[[-30 -42  26 -46  12  32 -41  14  49  51  36  22  20  -8]
 [ 39  28   5  60  -3 -33  26 -12 -18   3 -32  24   3 -17]
 [ 14  34  -3  34   9  12  40   9 -13 -31 -14 -28  -1  34]
 [ 51  53 -14  62  -5 -26  56  -8 -43 -41 -26  -4 -10  19]]
The smallest entry in the first column is -30
The entry directly below 5?
Answer: -3
The entry just right of the largest entry is -5
The entry just right of -10?
Answer: 19
The bottom-left entry?
Answer: 51
The entry just left of 36 is 51
The 3rd smallest entry: -42
The top entry of the column that holds the largest entry is -46
The second entry on the main diagonal?
Answer: 28
The maximum: 62
The last entry of the smallest entry's row: -8
The entry just right of 32?
Answer: -41
The fifth-last entry, reading row by row -> -41
The 3rd entry from the end, reading row by row: -4
The second smallest entry -> -43
The fourth-last entry, reading row by row -> -26
The third entry, reading row by row -> 26
The entry just right of the smallest entry?
Answer: 12
The entry directly below -1 -> -10
The entry just right of -5 is -26
The third largest entry?
Answer: 56
The entry just left of -17?
Answer: 3
The entry directly below -12 -> 9

Read these off the grid that follows. Indices start at 1.
1) Find the entry directly above the largest entry.
2) Find the top-right entry.
3) Find the largest entry.
4) Find the bottom entry of the column that holds the largest entry.
5) Find the entry at row 3, column 1.
6) Find the entry in row 1 and column 1.
7) Find the bottom-right entry.
8) Find the bottom-left entry.
-12,-11,10,-28,1,14,-1,31,2,0
-57,-11,27,18,1,9,-6,53,-15,0
3,-11,3,0,2,4,-6,31,-15,0
-20,-11,10,20,1,4,-6,31,-15,0
-34,-11,13,7,1,4,-6,31,-15,0
-12,-11,10,-48,1,30,8,31,11,0
-33,-11,13,7,1,4,-6,31,-15,0
-12,-11,10,0,1,4,-6,22,-15,0
21,-21,-9,0,19,4,-6,31,-23,0
-12,-11,10,0,1,4,-6,23,-15,0
3,-11,4,0,2,4,-6,31,-15,0
1) 31
2) 0
3) 53
4) 31
5) 3
6) -12
7) 0
8) 3

[[-0.532  0.238  0.448  0.191  0.177 -0.223]
 [-2.306  0.569 -0.089  0.305  0.187  0.073]
 [-0.483  0.260  0.377  0.036  0.205  0.271]
 [-0.542  0.242  0.532  0.796  0.248  0.023]
 [-1.244  0.282  0.176  0.359  0.070  0.169]
 [-0.358 -0.133  0.130  0.174  0.150  0.159]
 [-1.868  0.049  0.511  0.184  0.179  0.020]
 [-0.333  0.444  0.005  0.405  0.048  0.184]
 [ 1.522  0.252 -0.044  0.466  0.327  0.522]
 [-0.368  0.348  0.544  0.073  0.098  0.135]
 [ 0.298  0.170 -0.157  0.503  0.532  0.055]
 [ 2.353  0.533 -0.014  0.123  0.198  0.037]
 [-0.082  0.157 -0.024  0.742 -0.005  0.322]
 [ 0.047  0.559  0.360  0.678  0.326  0.295]
 [ 0.555  0.382  0.358 -0.555  0.375  0.278]
 [-0.473  0.226  0.652  0.475  0.038 -0.354]]
Read off the entry in the bottom-left corner.
A: -0.473
Read off the first entry, reading row by row.
A: -0.532
Read off the entry directly above -0.473.
A: 0.555
Read off the entry just left of 0.742.
A: -0.024
The 2nd entry, reading row by row is 0.238
Read off the entry directly above -0.333.
A: -1.868
The 5th entry in reading order: 0.177
Read off the last entry of the smallest entry's row.
A: 0.073
Read off the first entry of the smallest entry's row.
A: -2.306
Read off the entry in the bottom-right corner.
A: -0.354
Read off the entry directly above -0.089.
A: 0.448
Read off the 4th entry, reading row by row.
A: 0.191
The largest entry in the last row: 0.652
Read off the entry directly above 0.295.
A: 0.322
The entry just right of 0.282 is 0.176
The entry directly below 0.569: 0.260
Read off the entry in the top-right corner.
A: -0.223
Read off the entry directly below the largest entry.
A: -0.082
Read off the 3rd largest entry.
A: 0.796
The third smallest entry -> -1.244
The entry directly below 0.055: 0.037
The second entry on the main diagonal -> 0.569
Read off the entry directly above -0.005.
A: 0.198
The largest entry is 2.353
Read off the entry just left of 0.123.
A: -0.014
Read off the largest entry in the last column.
A: 0.522
Read off the entry just right of the largest entry.
A: 0.533

[[150, 83, 185, 164, 38, 52, 18, 137, 60], [220, 191, 125, 163, 125, 159, 80, 201, 149], [211, 192, 123, 153, 132, 148, 77, 173, 153], [200, 216, 93, 131, 169, 173, 112, 157, 184], [143, 85, 158, 155, 48, 79, 51, 152, 65], [162, 91, 180, 165, 38, 76, 27, 163, 64]]
The entry just left of 159 is 125
Which number is the entry just right of 152?
A: 65
The entry just right of 191 is 125
The entry just left of 18: 52
The entry just right of 169 is 173
The entry just right of 52 is 18
Which number is the entry just left of 164?
A: 185
The entry just right of the largest entry -> 191

array([[  8.311,  -4.180,  -2.123,   8.696,   2.021,   5.210,   2.441,
          3.431,   3.296,   5.943,   2.879,  -0.294],
       [  9.516,  -4.180,   2.214,   8.696,   2.021,   5.210,  -2.110,
         11.750,  -0.274,   1.899,  29.893,   2.621],
       [  9.516,   3.529,  -3.606,  12.934,   2.021,   5.210,   2.441,
         -6.081,  -0.274,   1.899,  -3.135,   0.879],
       [  6.709,  -6.102,  -2.123,   8.696,   6.699,   5.210,   2.441,
          3.431,  -2.591,   1.899,   6.179,  -0.294],
       [  9.516,  -4.180,  -2.123,  11.805,   2.021,   3.699,   2.441,
          3.431,  -3.240,   1.899,   2.879,  -0.294],
       [ 10.450,  -4.180,  -2.123,   1.985,   2.021,   5.210,   2.441,
          3.431,  -0.274,  -3.692,   2.879,  -0.294],
       [ 25.194,  -4.180,  -2.354,   8.696,   2.021,   5.210,  -2.300,
          3.431,  -0.274,   1.899,   2.879,  -0.294],
       [  9.516,  -4.180,  -2.123,   3.481,   2.021,   5.210,   2.441,
         -0.400,  -0.274,   1.899,   2.867,  -0.294],
       [ -1.574,  -2.333,   9.444,  -3.218, -16.216,   5.210,   2.441,
          3.431,  14.674,   1.899,   4.466,   5.433],
       [  9.516,  -4.180,  -2.123,   8.696,   2.021,   5.210,   2.441,
          3.431,  -0.274,  -2.455,  -3.515,  -0.294],
       [  9.516,  -6.086,  -2.123,   8.829,   2.021,   5.210,   2.441,
         -3.591,  -0.274,   1.899,  -8.424,  -0.294]])
The 2nd largest entry?
Answer: 25.194
The third largest entry -> 14.674
The fourth entry in reading order -> 8.696
The 1st entry in reading order?
Answer: 8.311
The largest entry is 29.893
The entry just right of the largest entry is 2.621
The 2nd smallest entry is -8.424
The entry just left of the largest entry?
Answer: 1.899
The entry just right of -3.515 -> -0.294
The 5th entry in reading order -> 2.021
